Each row is followed by its class. Each block has new classes.
[ 11.8  21.5   1.1  -1.4   1.3  -0.3  -2.9  -9.8  -8.9 -12.8  -6.3 -18.4
  -4.6   8.3  -8.7  -1.2  -0.8   6.6  -4.3  -4.1   1.7   3.6  -2.8   1.8
  -2.2   4.1  -6.6  11.6  -2.0   1.6 -12.9  19.4  11.1  -1.2  -7.7   0.3
  14.3  38.6   3.2  24.9  -6.5  -6.7  -5.9  -3.4  -6.1  -7.1  -3.5  42.4
   7.8  10.9  -4.3  -2.0  -2.5   1.7  -0.5   0.1 -23.3  -7.2  -6.6  12.5
 -10.3   3.6  -1.2  -3.2  -5.6  -1.1   6.9   3.2  -2.6  -0.3  17.2] | bol
[  9.5 -22.1   0.2   2.4  -2.8   0.5  -8.1 -14.7 -10.2  21.2  -8.9  24.3
   3.9  11.9   4.5  -0.4   0.7  -1.9  -0.7  -3.9  -4.9  -3.9   7.3   1.1
   7.4   0.5  -8.0   8.7 -22.1  -1.5   9.4  10.9   7.5  -4.6 -21.9   4.5
   7.7 -17.6  -2.5   9.7   1.3  -3.4   0.2   5.4 -12.8   4.3 -15.9  43.6
  -7.5   4.9  -4.6 -10.1   2.0  -2.8  -1.4  -3.4   3.5   0.2  -0.5   8.4
 -12.3 -13.1  -0.3  -1.8  -1.9   0.3  -3.1  -2.9  -9.1  11.9  -9.6] | bol
[-13.5   3.8  -3.5   5.0  14.1  -6.2   0.6   2.0   4.4  -3.8   4.3  27.3
  -5.3   2.1 -10.9  -1.0   7.2   9.1   1.5  -0.5  -5.4  11.7  -6.4  23.0
  -2.4   0.0   7.8 -15.0   2.6  -3.9   3.7  -3.2 -13.5   2.4 -10.3  -3.0
 -12.2 -15.0   6.7 -10.7   1.4  -7.7   8.4  -9.5  -3.9  -2.7   1.4  -7.0
   2.2   4.6 -11.1   3.6  21.6   7.2  -6.0  -4.1   0.9   4.7  -4.9  -0.1
  -4.0  15.4  -6.2   2.8   3.1  -2.3  -4.8  -0.9   8.6 -14.9  -2.2] | degeb
[-22.8  26.9   3.0   0.6  -4.5   8.4  -7.3  -5.0  -0.9  -2.7  -9.0 -14.8
  -8.1   3.6  -7.6   2.6  -0.8   4.7 -10.2  -9.1  -5.3  -9.3  -1.7  -0.7
  -3.4  -8.4  -6.3  18.9  14.0   7.9  -4.0   3.7   6.3   8.0  28.4   6.3
  12.3   5.2   8.1   1.5  -2.8  -5.9   5.6  -4.6  -6.6  -8.6  28.7  45.9
  18.9   1.9  -2.3  -7.7 -21.3  12.1  -2.9   2.1 -17.5   3.8 -10.6   6.3
  -2.2   1.6  -1.0   9.1  -3.8 -12.9  18.7   7.4  -7.7   2.4  10.3] | kotar
[-18.4  45.7  -2.3   0.8  -2.3   0.3   2.1  10.4  15.0 -26.1   0.5 -17.3
 -11.5  -7.8 -14.3   4.2   7.6   7.8  -4.1  -4.2   2.8  -9.0  -9.3   0.9
 -10.2  -2.3  -6.9  -7.2  29.3   4.0 -14.3  -4.7  -1.1  13.6  44.2  -2.8
   5.5  24.6  20.5  -3.2  -8.6  -8.4   9.7  -4.2   3.4 -13.0  34.8   8.3
  21.1  -4.9  -1.6   4.5 -20.4   9.6  -2.6   1.6 -32.3  -5.3 -13.2  -8.4
  12.8  14.1  -5.1   8.2  -2.0 -11.6  20.8   4.8   1.2 -10.2  10.2] | kotar
[-13.3  46.2   5.2   4.5   4.8  -0.7 -14.3 -22.0 -22.1 -25.9 -13.1  -4.7
 -18.0  14.9 -19.4  -1.8  -7.5  16.7  -9.1 -13.6 -11.4  14.0  -7.6  30.6
  -9.4 -15.9  -5.7  24.1   6.5   8.4 -22.3  30.2   5.1   6.0  -3.2   7.6
  23.7  48.7  12.6  15.4  -4.7 -17.9  -1.6  -5.8 -13.7 -12.4   8.8  81.3
  28.0  22.6 -15.7  -7.8   4.6  16.9 -21.2  -3.5 -37.4  -4.0 -21.9   7.8
 -32.8  15.7 -12.1   4.6  -8.8  -7.1  16.6  10.2 -12.2  -4.8  29.2] | funuk
[-17.5  29.9   1.1   0.6  -1.2  -1.3  -3.1   1.6   1.3 -13.7   0.7 -14.0
 -10.5  -1.7 -10.6  -3.4  -3.6   4.7  -0.9  -6.4  -1.4  -3.0 -10.2   3.6
  -3.2  -6.0   0.7   5.5  18.6   1.7  -6.7  -7.4  -2.6   8.1  28.8   0.9
   7.1  10.2   6.5  -7.4  -6.2  -4.1   4.5  -3.8   0.8  -8.9  20.4   9.1
  21.7  -2.7   3.5  -2.7 -14.4   5.3  -0.9   1.3 -17.2   2.0  -6.1   0.5
   2.6   1.5  -0.9   7.1   1.1  -6.8  14.2   8.7  -1.9  -5.8   7.4] | funuk
[ 16.7  41.3  -0.6   2.6  11.4  -7.8   5.3 -14.0   0.2 -20.8 -12.1 -12.2
 -10.5  10.0 -25.1   6.2  18.4  13.0  -9.7  -2.5   5.3   5.6  -1.6  13.2
  -2.1   6.4 -10.9   4.9   2.9   8.6 -24.6  24.7  10.7   3.5  -7.2  -4.4
  21.7  59.3   6.1  28.7  -9.8 -21.5  -2.3  -6.3 -12.6 -14.2   7.5  64.8
  11.0  15.4 -10.3  -2.3   2.5   9.6  -6.1   0.6 -59.5 -23.3 -24.4  12.1
 -12.3  14.8 -14.3  -1.8 -11.5  -5.7   8.1  -0.9  -9.9  -8.7  28.9] | bol
[-16.0   8.0  -1.6   7.0   9.0  -1.7  -0.2   5.2  -3.0 -16.5   6.8  11.7
  -2.1  -3.2  -7.7  -0.9  -0.5   4.0   3.2  -0.3  -5.7  16.3 -12.6  22.5
  -7.5  -7.0  11.9  -9.9  11.9  -1.5  -5.1   0.7 -14.2  -3.1  -2.1   2.1
  -7.2   5.2   5.0 -14.7   1.7  -3.8   0.4  -7.7   3.8  -1.6   6.6 -23.2
   8.8   3.5 -10.9   6.6  19.6  10.9  -5.8  -2.1   4.5  -0.8  -5.4  -7.7
  -5.9  14.2 -10.5   2.8   3.5   3.3  -2.3   1.3   3.6 -12.1   3.3] | degeb
[-18.4  23.8  -2.0   6.0  -0.1   0.6  -0.8   0.4   8.8  -3.6  -5.7  -2.1
  -2.9   1.5 -14.0   5.2  10.1   2.8  -4.5 -13.0  -5.0  -8.2  -3.6   7.0
   1.8  -2.5  -4.5  -1.7  13.8   4.3  -3.0  -6.5  -2.6  10.4  27.3   2.9
   7.4  -7.7   5.8  -6.2  -5.9  -8.1  11.6   2.2  -8.3  -8.9  26.2  36.2
  15.9   1.9  -4.9  -4.9 -17.0  11.4  -2.0   0.5 -20.7  -2.9 -17.1   5.0
   3.1   4.4  -5.1  12.5   4.3 -18.7  17.6   6.6  -2.3  -4.3  -0.1] | kotar
[ 12.5  20.3  -0.9  -3.7  -6.8  -1.6   5.6   1.0   6.9  -1.7  -4.5 -32.5
  -0.4   1.0  -3.4   2.8   5.8   0.8  -9.2   0.5  10.2 -15.6   7.0 -24.5
   3.4   5.5 -14.0   8.2   8.8   7.3 -12.3   1.8  20.6   7.7  17.7  -2.7
   9.7  23.5  -0.2  16.2  -8.3  -1.2  -1.5   4.5  -0.6  -8.0  10.4  30.2
   3.8  -6.1   7.5  -5.2 -23.4  -8.1   7.5   5.3 -26.9 -25.4  -2.9   7.9
   6.5  -8.6   0.6  -0.6  -7.3 -10.6  13.4   2.9  -1.1   5.6  11.0] | bol
[-18.6  19.3   5.6   3.9   1.4   2.4  -6.1  -9.9  -2.8  -3.4  -8.9  11.0
  -7.9   7.3 -10.0   4.8   0.8   5.4  -0.6 -10.4  -7.4  -4.1  -4.2  10.3
  -1.4  -4.4  -0.3  13.0   8.5   6.3  -3.5   6.8   2.5   6.4  12.8   3.8
  15.7  -2.4   3.3  -0.2  -1.8  -3.1   0.5   3.4  -7.7  -2.8  19.2  47.8
  16.6   7.6  -3.1  -6.3 -12.5  10.2  -4.4  -1.0 -14.1   0.2 -16.4   5.3
 -10.9   3.4  -8.5   7.3  -3.2  -9.2  14.1   8.5  -5.9   0.2   7.6] | kotar
[ 20.5  -0.8  -2.6   0.8  -0.4  -4.5   3.5 -14.2  -3.8   3.7  -7.0  -0.4
   2.6   7.9  -6.3   2.8   9.9  -1.7  -8.4  -2.1   3.8  -5.6   3.6   1.7
  -0.3   5.3  -8.9   6.8 -13.4   4.4  -9.0  17.6  12.2  -4.4 -22.1  -1.1
  15.2  18.7  -4.5  24.8  -3.4  -8.0  -0.3   5.3 -15.1   0.2  -7.0  50.3
  -3.1  11.4  -4.4  -6.2   2.7  -0.5   1.1  -4.3 -24.4 -12.3 -10.9  14.2
 -12.5  -1.2  -3.9  -6.0 -17.0  -1.3   1.9  -0.6  -8.6   3.9  13.0] | bol
[  3.2 -44.6   4.7   6.5  12.4  -4.8 -27.9 -48.8 -39.8  50.6 -12.2  80.0
  -1.2  37.2   8.2  -2.9  -6.9   0.6  -5.4 -13.0 -27.9   6.7   7.5  34.6
   9.9 -10.2  -4.0  24.8 -54.0 -20.7  31.6  31.4   0.9  -4.2 -71.1  14.5
  19.0 -55.1  -3.4  11.5  14.1  -8.5  -2.4   1.9 -27.4  10.2 -48.2  83.7
 -16.5  23.5 -22.4 -27.5  28.2   4.4 -10.4  -5.9  28.9  14.3  -1.8  22.4
 -41.2 -12.1  -6.4  -3.7   4.7  -5.2 -18.2  -5.2 -13.5  20.0 -26.3] | bol
[-18.7  41.1   9.8   3.1  -2.4   8.8  11.9   3.0   1.9 -46.7  -6.1 -29.8
   4.1  -5.9  -9.8  12.4   1.2   9.0  17.1  -4.6  10.3   2.1  -8.7   9.8
 -12.2 -10.5   5.3  33.3  31.1  39.3 -45.0  17.7   1.8  -9.6  20.7   7.8
  26.5  56.7 -10.8  15.6  -0.6   5.1 -10.1   9.5  -6.4   8.3  43.4  46.5
  37.8  23.3  -2.6   2.2 -25.9  15.9  -5.6  -3.2 -26.5 -14.9 -29.8   9.0
 -15.9  18.5  -4.6   9.9 -23.4   1.5  39.0  13.0  -9.1  -4.9  61.7] | funuk
[-24.0 -72.8  14.5  14.4   2.7   7.8  11.7 -17.1 -11.1  24.6   2.3  83.7
  33.9   6.3  26.3  18.3   5.6 -17.2  34.6  -4.1  -1.4  -0.8  -3.6  33.1
   4.4  -0.6  16.5  35.2 -23.2  45.2  -1.2  15.3 -16.7 -36.1 -53.7  22.3
  23.4 -76.9 -40.6  -5.1  24.6  21.8 -11.5  31.3 -28.5  56.0  15.2  65.9
   5.2  38.9  -6.4 -15.5  -5.0  16.1 -11.0 -16.9  63.4   2.5 -31.6  18.7
 -34.6  -4.2   5.5   1.8 -16.8   5.0  17.0   9.8 -17.4  24.5  17.2] | degeb
[ 14.6  16.3   3.7   0.0  -1.0  -0.4   4.1   2.9   6.1 -10.7  -2.7 -18.4
   0.7  -1.2  -8.5   0.5  10.3   1.9  -4.5   2.2   9.6  -2.1   1.0  -7.4
   0.6   6.0  -6.8  -1.2   3.4   8.1 -14.1   7.0  10.1   1.9   1.9  -2.0
   6.4  33.8  -1.4  18.2  -2.6  -7.0  -2.6  -0.6  -4.0  -2.7   8.0  17.5
   1.7   3.6   0.4   6.4  -4.6  -0.8   1.6   1.3 -30.5 -16.3  -9.3   3.6
   0.4   4.2  -1.0  -2.8  -8.0  -0.5   7.9   3.3  -3.3  -2.8  18.7] | bol
[ -8.4   8.8   4.2   2.7   9.3  -0.7 -11.9   1.5 -18.2 -20.3   7.8 -10.8
 -10.5 -12.1  -1.1 -15.4 -19.1   9.1  -2.0   3.5  -7.6  25.8  -7.1  19.2
 -13.3 -13.1  14.0  -3.4   6.6 -11.0  15.3   6.1 -13.8  -5.6 -14.6  -2.4
 -14.1  26.0   7.8  -8.3   2.4  -3.0 -11.4 -17.2  11.4  -5.3 -20.1 -45.6
  -0.8   1.9  -5.9  11.4  29.9   1.8  -4.6   2.3  15.1  11.3  14.9 -10.9
 -13.8  11.0  -0.5  -5.4   2.7  15.1 -17.9  -2.4   2.1 -11.2   2.1] | Vaf
[ 13.3  10.3   1.5   3.9   8.0  -8.2 -10.4 -25.4 -21.9  -3.7 -10.3   6.5
  -6.3  19.5 -11.7  -1.5   1.5   8.0  -9.2  -5.6  -6.1  10.3   1.5  19.6
  -1.2  -1.5  -2.9  12.7 -13.4  -3.4 -12.1  31.0   6.9  -0.8 -31.3   1.1
  16.4  34.6   6.1  28.7  -5.2 -15.5  -8.5  -5.6 -12.1  -7.2 -21.9  68.5
   1.6  21.5 -13.8  -8.6  14.5   4.7  -7.1  -0.6 -26.3  -8.8  -5.3  14.8
 -26.1   6.6 -10.5  -7.5  -7.1   2.2  -0.1  -0.1  -7.3   0.7  18.6] | bol
[ 24.4  12.7  -3.4   2.3   9.0 -10.0  14.0  -2.3   5.3 -18.7  -2.2  -7.9
   5.6   0.9 -13.2   3.0  16.7   5.5  -3.1   6.7  13.0   3.9  -2.2  11.6
  -1.2  10.3  -3.1  -4.8  -4.9  11.0 -22.8  16.7   4.8  -7.8 -25.3  -1.2
   7.4  41.6  -4.6  26.3  -3.9  -8.9  -7.3  -4.3  -6.8   0.5   2.2  17.6
  -0.7  10.9  -6.7   6.7  11.4   2.8  -2.6  -5.1 -32.0 -22.8 -16.4   5.7
  -9.2  14.6 -11.2  -6.4 -13.3   5.4   1.9  -3.3  -5.1  -5.9  27.3] | bol
[  0.8  14.8   0.0  12.2   9.3  -3.7   1.2 -10.9  -2.4  -5.5  -6.0  18.1
  -3.8  10.2 -17.9   5.8   9.5   8.9  -3.3  -3.3  -3.3   0.5  -4.7  22.2
   1.6  -0.2  -5.4   5.3   0.4   8.9 -12.6  16.4   0.7   5.2 -10.2   2.6
  15.7  17.6   2.1  15.5  -4.3 -11.9   3.8   0.3 -15.8  -2.4  11.5  64.5
   8.8  17.9 -10.4  -4.0   2.7  13.1  -7.8  -2.0 -28.7 -13.1 -25.0  15.2
 -15.5  11.1 -12.3   2.0 -12.2  -9.5  14.0   0.9  -8.5  -2.6  20.3] | bol
[ 33.5  13.3  -2.1  -7.6  -6.6  -3.1   5.3  -3.7   2.8  -4.1 -11.0 -29.2
   3.1   1.8  -6.7   0.9   9.9  -0.9  -8.4   2.6  13.5  -7.5   7.6 -10.9
   5.2   7.5 -15.5  10.2   1.3   8.7 -17.7  15.2  19.0   0.0  -3.6  -2.9
  13.7  33.6  -6.3  33.2  -5.8  -4.6  -5.7   5.1  -6.7  -3.1  -1.4  39.0
  -0.3   4.9   3.5  -2.6 -12.1  -7.0   4.0   4.8 -39.1 -17.6 -10.5   9.7
  -1.6   3.0   1.6  -8.5 -11.3   1.3   9.1  -2.8  -3.5   1.3  17.2] | bol
[ -7.2  40.6   1.6   1.1  -3.1   1.9 -10.3 -12.0  -7.9  -9.8 -10.2 -17.6
 -17.2  12.7 -13.7  -2.1  -2.5   7.1 -11.7  -8.4  -7.0  -6.1   1.0   2.6
   0.0  -6.3 -12.8  14.0  18.3  -3.1  -6.5   9.9   8.8  11.7  15.7   1.6
  17.3  28.6  15.3  13.0  -6.0 -13.3   5.8  -4.2  -7.8 -20.5   7.7  54.1
  17.4   6.3  -5.1  -7.1 -12.5   8.6  -2.3   3.8 -34.8   1.4 -11.9   7.2
 -10.3   3.1  -8.4   6.9  -3.3 -11.3  14.2   6.3  -6.3   0.6   9.4] | kotar
[ 15.1  24.7  -5.1  -0.5   6.0  -4.1  -4.5 -16.4  -9.0  -1.7 -11.8  -7.9
  -8.6  15.4 -17.7   0.3  12.5  10.4 -12.1  -4.1  -0.9  -2.5   3.1   4.4
   3.5   3.5 -16.9   3.6  -8.9  -3.0 -10.2  14.8  14.0   7.6 -11.3  -3.6
  14.3  36.8   6.9  29.6 -10.6 -13.6   1.3  -7.6 -12.5 -12.9  -8.7  63.3
   6.7  10.2  -6.1  -4.7   3.7   2.9  -3.0   2.9 -44.2 -13.2 -10.9  13.7
 -13.5   8.7 -10.4  -0.6  -6.2  -6.3   2.7  -1.9  -7.2  -2.5   8.5] | bol
[-17.2  77.8   6.7   7.5  12.5  -1.1 -21.6 -30.3 -33.8 -44.0 -15.1 -29.2
 -30.2  18.0 -30.3  -4.7 -12.1  26.8 -13.7 -12.6 -15.3  22.8 -13.9  38.3
 -15.8 -22.6  -5.5  24.4  22.2  -2.3 -24.5  38.5   4.0   8.2   5.5   4.2
  26.6  82.8  24.1  23.3  -9.8 -25.1  -3.2 -20.4  -9.9 -26.2   3.5  83.7
  37.9  22.9 -19.0  -5.4   8.0  18.9 -15.1   1.0 -55.9  -2.4 -20.3  10.6
 -38.5  25.0 -17.3  -0.2  -7.4  -2.2  13.4   1.8 -13.0 -13.0  36.6] | funuk
[-17.0  28.9   4.2   3.4   2.2   3.2  -6.5  -9.6  -4.6 -14.2  -6.9   1.6
  -7.2   8.2 -10.1   4.4   0.5   6.5   0.5  -8.4  -8.7  -1.8  -6.3  12.4
  -5.2  -7.5  -4.0  17.5  14.0  11.5 -12.0  11.6   0.1   5.1  11.3   4.5
  17.7  20.1   3.1   4.9  -0.2  -5.8   0.9  -1.5  -9.4  -3.1  18.3  51.8
  21.1  11.5  -8.2  -7.4 -10.7  14.2  -7.7  -2.8 -20.3  -4.5 -20.6  10.0
 -13.4   9.0  -5.5   5.2  -7.5  -6.1  17.3   6.4  -6.0   2.3  18.9] | kotar
[ 24.7  -0.2  -1.0   0.9  -3.9  -3.6  -4.1 -15.4  -2.8  20.8 -10.7   1.8
  -3.9  10.9  -6.3   1.6   8.6  -3.8 -12.7  -2.4  -1.8 -14.4   8.4 -10.3
  10.2   5.7 -17.2   4.5  -9.9  -9.4   6.0   8.5  16.0   9.5  -7.5   0.1
  11.8  -2.0  12.1  20.8  -6.4  -5.8   7.7   2.9 -11.4  -9.7 -12.0  51.5
  -5.7  -4.5   0.6 -12.5  -7.9  -3.6   4.3   4.5 -26.4  -4.1  -2.1  15.0
  -1.2 -10.6  -3.7  -4.3  -2.6 -12.0   1.3  -2.3  -4.3   6.1 -10.1] | bol
[ 29.7   7.8  -2.7  -4.7  -3.6  -2.1  -4.6 -13.8 -10.9  11.7 -12.4 -16.7
  -3.5  17.9  -5.5  -0.3   5.0  -2.1 -16.3  -2.4   4.1 -10.1  10.3 -12.8
   6.1   5.4 -19.3  12.5 -16.7  -3.5  -3.2  18.4  21.1   3.6 -10.6  -0.1
  16.5  26.6   2.2  31.0  -4.1 -11.0  -2.9   0.3  -7.1 -12.1 -17.4  50.8
  -8.9   2.3   0.1 -11.0  -7.1  -6.3   6.0   6.1 -34.0  -9.4  -4.0  14.1
  -8.4  -9.8  -2.4  -6.6  -7.7  -5.9  -0.1  -2.4  -7.4   8.7   3.6] | bol
[-11.2  10.4   6.4  -4.1  -2.9   0.8 -21.9   0.2 -23.4 -10.9   4.7 -36.5
 -12.3  -1.2  10.9 -13.6 -30.4   7.5  -5.3   2.7  -6.0  17.7  -0.5  -1.6
 -11.8 -16.6  10.2  10.0   7.2 -18.6   7.5   3.9  -2.3  -1.9   2.5  -4.0
 -13.3  25.4  10.1  -6.8   2.3   1.8  -8.2 -11.9  18.4  -5.9 -25.5 -47.3
  -0.2  -5.8   0.6   5.0  14.2  -6.7  -0.9   2.9  15.7  19.6  26.7  -9.6
  -3.6  -0.5   7.9 -10.6   7.9  16.2 -15.8  -0.1   2.3  -3.5   1.4] | Vaf
[ -8.8  10.1  -0.9   0.0  -3.7   3.1  -7.4  -5.0  -4.0   9.9  -6.6   0.8
  -5.8   5.6  -1.1   2.0  -1.8   2.1  -5.3 -14.8  -8.2 -10.8   0.8  -2.3
   3.4  -6.7  -9.4   7.4   0.2  -6.4   8.3   0.6   4.9  11.5  19.1   2.8
  10.1 -12.6   7.4   0.3  -2.5  -3.9  12.4   2.2  -4.0  -8.2   6.1  43.0
  -1.0  -4.0  -1.4 -10.9 -16.7   5.6   1.2   1.1  -9.4   5.8  -2.8   6.4
  -0.5  -2.0  -0.9   6.6   3.7 -13.6   7.0   1.8  -2.2   5.6  -7.4] | funuk

Each row is followed by its class.
[-19.6  -3.9 -18.3   0.9   5.0  -2.4 -31.1 -36.8  -8.6   0.8  10.3  -6.5
  -1.4  15.2  -8.8 -15.3   5.3  -4.3   2.8   0.5  -4.7  -0.5   3.0  -2.1
 -18.3 -14.9  -4.2 -12.5  17.7  -9.6  -4.4   2.3  14.5   8.6   5.6  11.2
  18.2  12.5  21.9 -24.4 -19.9   9.4  23.5  -6.9 -12.4  -1.5  -7.9  -5.2
  -1.5   7.5  -5.5   6.2  -0.9  -8.8   2.7   5.8   8.3   4.4   0.8  17.6
  -9.2   2.5  -4.2 -16.7   7.3   1.9   4.0   2.9  -2.9   3.0  -3.1] | laduv
[ -1.3  -3.9  -8.6  -0.7   2.5  -8.9 -27.9  -5.6 -11.1  -5.1   5.7  -4.6
 -10.9   6.8  -5.4  -6.2   0.2 -17.7   4.2   3.3  -5.9  -2.5  -0.8  15.6
  -6.5  -1.4  -1.4  -1.5  15.4  -3.2  -6.4  -2.0  11.9   6.9  -4.8  14.8
  19.4   6.8   7.3 -21.2 -19.6   9.0  30.7  -9.1 -12.3  -3.7  -8.8   7.4
 -13.8   3.3  -3.6  11.8 -11.8  -1.2   4.3  -0.1  12.0   1.8  -1.7  13.0
 -14.5   8.9   4.0 -17.8   7.7   0.7  11.0   0.8  -5.4   4.0  -7.1] | laduv
[ 11.2   5.1  15.5   1.5  -5.5  17.8  40.0 -15.5  -7.5  -4.3 -12.7  -6.1
   7.1 -10.4   5.3  -0.5  -1.1  13.0  -3.1  -1.1   2.9   7.6   2.7   4.0
  12.3   6.6   1.8  21.4 -20.8   6.3  -3.2   2.4  -4.6  -5.6  -3.8  -5.5
 -39.8 -14.1 -10.0   1.3   9.0  -5.7 -17.8   4.4  -6.5   9.8   9.9 -21.6
  17.4   2.0   8.2  -6.5  21.6  60.8  -5.5  -4.1  -9.9  -3.5  -2.6   9.2
  18.2   1.6  -6.8  12.2 -12.5 -12.5  13.8  -1.5   3.8 -13.0   5.5] | Felu
[ -1.7  -3.9 -11.1   3.1  -0.9   5.6 -28.6 -11.7 -14.9  -1.1   0.8 -17.0
  -0.7  10.2  -1.8  -1.3   9.5  -3.8   5.5  -2.8  -7.6  -4.7  -0.7  -0.9
  -3.6   7.8 -10.9  27.0  -1.6   6.8 -14.7  -9.4  27.1  -5.4   7.4  -4.1
 -19.6  -8.1  -2.5 -20.8 -18.1   5.2   3.5   2.3 -27.8  11.7  -6.4  12.7
  -3.3   1.8 -15.1   3.6  -5.8   1.2   5.8  -0.9   5.7   8.8   1.0  21.3
  21.9   5.8   2.2   1.2   1.1   2.3   8.4  -3.3   4.4 -10.3  -6.0] | mined
[-12.3  -1.2 -11.8  -1.6   0.6   5.0   5.3 -47.8  -6.2  -1.8   3.9  -9.8
   0.4  10.1  -2.8  -2.7   4.3   7.1   5.2   1.0  -2.2   4.7   2.4   0.2
 -13.7  -4.2   8.4 -12.1   7.1  -5.7   3.7  10.3  -6.1   1.6   3.1  15.4
  11.7   5.7  27.1  -9.4  -6.5  -4.5  12.1  -3.8  -8.5   3.2  -5.2  -8.0
   5.9   0.4  -0.3  -5.4  12.2  -3.4  -2.2   4.2  -1.3  -1.3  -6.8   7.9
  -1.4  -1.1  -1.3 -11.1   1.0  -1.6  -2.3  -1.8  -4.3   0.9  -0.5] | laduv
